Below is a small trained network, with its code and all its weights. Each question gives an input and a class and asks what happens when units are switched off, that is, made to give their printed mean instead of their output.

import numpy as np


def w(rows, s, z=0):
    codes = np.array(rows[::2]) - 128.0
    scale = np.full(codes.shape[1], s)
    scale[-1] = z or s
    return codes * scale


def f(y):
    return np.maximum(y, 0)


def log_softmax(a):
    a = a - a.max(-1, keepdims=True)
    return a - np.log(np.exp(a).sum(-1, keepdims=True))


def net(x, mask):
    res = np.array(x, float).reshape(1, 6) / 4 @ E
    y = f(res @ A[0][:, :-1].T + A[0][:, -1])
    res = res + np.where(mask, y, B[0][:, -1]) @ B[0][:, :-1]
    return log_softmax(res[-1] @ U[:, :-1].T + U[:, -1])


A, B = {}, {}
E = w([
[78,141,106,151,112,144,182,124,138,118,159,253],'x0',
[129,130,127,132,126,128,130,127,127,125,129,126],'x1',
[128,124,125,135,128,131,128,122,128,122,130,123],'x2',
[129,124,128,127,127,129,127,129,127,130,127,129],'x3',
[143,144,165,95,131,71,159,1,105,165,96,140],'x4',
[135,122,137,216,138,98,88,121,84,222,191,130],'x5',
],0.012)
A[0] = w([
[125,131,130,124,135,129,148,112,122,133,109,135,71],'neuron 0',
[147,127,139,128,121,112,113,112,113,170,128,83,101],'neuron 1',
[123,125,122,159,121,135,160,106,123,137,140,217,2],'neuron 2',
[135,143,129,139,132,114,136,110,133,165,135,115,122],'neuron 3',
[141,116,124,64,125,133,149,119,137,64,88,122,170],'neuron 4',
[137,141,135,105,133,118,114,158,131,116,110,33,58],'neuron 5',
[144,125,120,153,123,137,118,222,125,116,145,116,215],'neuron 6',
[143,137,130,107,133,121,107,141,128,136,116,45,204],'neuron 7',
[114,126,125,121,129,135,140,158,129,92,125,158,137],'neuron 8',
[133,105,114,173,127,161,88,247,133,126,154,97,43],'neuron 9',
[118,133,137,115,126,144,151,137,133,88,114,170,106],'neuron 10',
[138,135,137,125,122,105,119,92,126,185,121,78,111],'neuron 11',
[140,126,135,92,130,108,152,40,123,133,108,166,27],'neuron 12',
[123,117,118,167,125,127,113,131,125,167,162,136,40],'neuron 13',
[129,121,128,124,122,119,119,107,110,151,129,127,117],'neuron 14',
[127,135,126,121,133,115,114,100,127,148,136,127,116],'neuron 15',
[123,116,123,126,138,137,145,156,139,100,119,159,137],'neuron 16',
[127,126,133,183,133,137,112,135,114,169,144,142,27],'neuron 17',
[117,125,130,120,123,142,155,181,128,77,121,177,141],'neuron 18',
[123,118,119,152,121,137,140,118,130,114,137,116,108],'neuron 19',
[144,131,134,101,130,133,130,121,124,92,104,128,98],'neuron 20',
[124,110,125,134,130,138,139,146,135,141,123,112,132],'neuron 21',
[119,129,121,157,127,129,166,120,128,126,143,217,112],'neuron 22',
[125,126,122,136,129,134,114,150,122,133,126,122,89],'neuron 23',
[129,130,137,178,135,115,106,137,114,173,158,140,139],'neuron 24',
[127,136,112,138,126,143,142,170,128,98,146,153,143],'neuron 25',
[124,120,119,143,126,121,129,148,120,138,129,135,97],'neuron 26',
[143,132,114,122,105,125,136,146,128,101,128,139,136],'neuron 27',
[121,129,129,114,141,126,137,95,128,139,123,131,141],'neuron 28',
[138,124,113,120,139,115,127,126,136,131,137,116,122],'neuron 29',
[142,133,139,133,138,104,106,89,113,212,128,82,110],'neuron 30',
[132,121,132,180,131,123,109,136,120,179,158,145,55],'neuron 31',
[137,122,134,40,126,134,147,112,140,66,75,112,47],'neuron 32',
[133,143,128,114,133,124,122,133,137,125,140,118,127],'neuron 33',
[118,130,105,113,122,139,145,158,152,79,141,163,144],'neuron 34',
[146,119,133,100,135,134,95,151,130,122,105,37,82],'neuron 35',
],0.014,0.0093)
B[0] = w([
[114,128,132,120,137,134,126,133,134,102,125,142,140],'neuron 0',
[194,101,106,133,137,129,128,149,123,125,113,167,178],'neuron 1',
[145,151,136,172,95,95,137,109,105,238,140,58,196],'neuron 2',
[161,122,118,134,146,136,116,130,106,125,131,135,163],'neuron 3',
[43,189,143,115,109,120,128,138,131,150,146,95,242],'neuron 4',
[57,166,122,101,139,140,122,137,143,90,129,138,192],'neuron 5',
[39,178,136,90,133,144,123,127,139,80,122,127,250],'neuron 6',
[141,146,127,160,107,96,146,116,124,207,143,94,226],'neuron 7',
[161,111,108,126,143,126,124,139,131,77,135,150,188],'neuron 8',
[160,153,134,165,97,81,146,106,113,251,140,70,237],'neuron 9',
[149,109,114,133,155,150,112,127,122,78,113,150,188],'neuron 10',
[194,73,137,130,133,135,113,141,124,122,133,161,191],'neuron 11',
[5,205,137,105,117,130,122,158,141,121,139,81,204],'neuron 12',
[61,167,139,114,134,150,122,127,128,89,118,110,168],'neuron 13',
[156,117,114,131,133,121,139,129,127,122,101,124,155],'neuron 14',
[155,115,121,141,136,134,120,129,132,127,137,132,155],'neuron 15',
[153,102,142,117,148,137,116,128,129,97,136,158,185],'neuron 16',
[60,159,111,97,145,141,132,132,135,76,131,133,170],'neuron 17',
[166,83,127,115,141,143,125,122,131,66,124,179,222],'neuron 18',
[132,121,153,92,122,115,104,159,146,155,121,156,133],'neuron 19',
[128,133,118,138,127,123,121,127,121,175,142,116,165],'neuron 20',
[122,143,133,124,131,123,126,122,124,137,133,120,148],'neuron 21',
[68,191,136,106,119,117,122,139,143,150,128,71,234],'neuron 22',
[144,135,124,145,122,132,125,119,122,138,131,106,142],'neuron 23',
[150,139,132,134,114,102,132,137,128,198,125,94,212],'neuron 24',
[150,100,112,123,150,140,127,130,124,86,112,154,198],'neuron 25',
[93,134,136,139,122,150,134,111,113,116,120,118,143],'neuron 26',
[121,93,131,120,127,138,113,135,130,120,112,145,162],'neuron 27',
[128,129,111,153,127,139,128,136,125,155,135,108,168],'neuron 28',
[116,123,139,139,124,143,109,123,121,124,127,133,137],'neuron 29',
[214,68,119,147,130,142,140,110,134,104,120,173,211],'neuron 30',
[49,174,141,102,113,124,135,129,145,117,129,103,188],'neuron 31',
[163,149,125,173,114,97,136,111,115,220,135,82,221],'neuron 32',
[111,130,130,153,126,150,129,114,112,114,128,110,138],'neuron 33',
[157,77,136,120,139,152,127,125,130,73,112,169,215],'neuron 34',
[41,173,138,108,130,144,131,129,130,92,127,124,205],'neuron 35',
],0.018,0.014)
U = w([
[55,173,133,60,115,159,133,145,172,94,137,119,135],'0',
[161,131,123,183,83,89,154,94,112,230,155,90,37],'1',
[217,10,99,127,154,176,117,124,137,77,104,205,254],'2',
],0.011,0.00021)

Each question gives the input, the list of numbers given to net, and the class t.
The units are the neurons (one row each of A and B). Each row of codes is followed by its name. A weight is (code - 128) times the scale printed after its matrix; where a second scale follows, it is the last column's (A, B and U).
mask holds one flag per neuron, in row order. A switched-off neuron (its flag False) gives its mean, the last column of its row in B, instead of its output. The means were averaged over made-up inputs and are rounded, as every weight is.
A unit's drop is (log p(t) with every unit on - log p(t) with that unit switched off) / (log p(t) with every unit on - log p(t) with every unit switched off).
The circuit of an input: a set's keep is (log p(t) with only the set's units on - log p(t) with every unit switched off) / (log p(t) with every unit on - log p(t) with every unit switched off). Starting from the 12 units with the biggest drops (on a tie, the unit counted first), units are removed one at a time, each time the one whose removal leaves the highest keep (on an exact tie, the one counted first), for as long as the keep stays at least 0.8.
circuit, biggest first: the units of the circuit, biggest drop first
most important unit: the unit with the biggest drop
top k neurons: the k neurons with the biggest drops, biggest first
drop of u: that unit's drop, to one decimal
input [2,-6,-1,4,-2,7], class 0: top 3 neurons	neuron 17; neuron 31; neuron 32
input [-4,-7,-1,-7,-5,2], class 1: circuit, biggest first	neuron 9
input [7,-5,3,-3,0,-5], class 2: circuit, biggest first	neuron 18; neuron 34
input [-4,3,-1,-6,2,-5], class 1: top 3 neurons	neuron 32; neuron 6; neuron 7
input [0,6,0,-6,8,-4], class 1: top 3 neurons	neuron 32; neuron 6; neuron 35
input [-5,-5,-5,6,2,-7], class 1: top 2 neurons	neuron 32; neuron 7
input [4,-4,2,-6,0,8], class 0: top 2 neurons	neuron 17; neuron 9
input [2,-3,6,8,-5,8], class 0: top 4 neurons	neuron 6; neuron 17; neuron 31; neuron 13
input [-1,-3,2,-5,7,-5], class 1: top 2 neurons	neuron 32; neuron 6
input [0,7,8,-4,6,-6], class 1: top 4 neurons	neuron 32; neuron 6; neuron 35; neuron 5
input [4,5,6,-2,-1,8], class 0: top 3 neurons	neuron 17; neuron 31; neuron 13
input [-1,2,0,0,-5,2], class 1: top 2 neurons	neuron 9; neuron 12
input [-3,7,3,1,2,6], class 2: top 2 neurons	neuron 30; neuron 9
input [-4,6,-2,-6,2,-2], class 1: most important unit	neuron 6
input [-7,6,3,-2,-7,1], class 1: top 3 neurons	neuron 9; neuron 7; neuron 12
input [-2,5,-3,-4,1,-8], class 1: top 2 neurons	neuron 32; neuron 6
input [1,-5,8,0,-6,8], class 0: drop of neuron 7	0.9
input [3,-1,-3,6,-4,7], class 0: drop of neuron 32	0.5
input [0,0,3,8,3,2], class 2: drop of neuron 2	0.2
input [0,3,7,-8,3,7], class 2: drop of neuron 9	0.2
input [-6,2,-6,0,6,6], class 2: most important unit	neuron 30
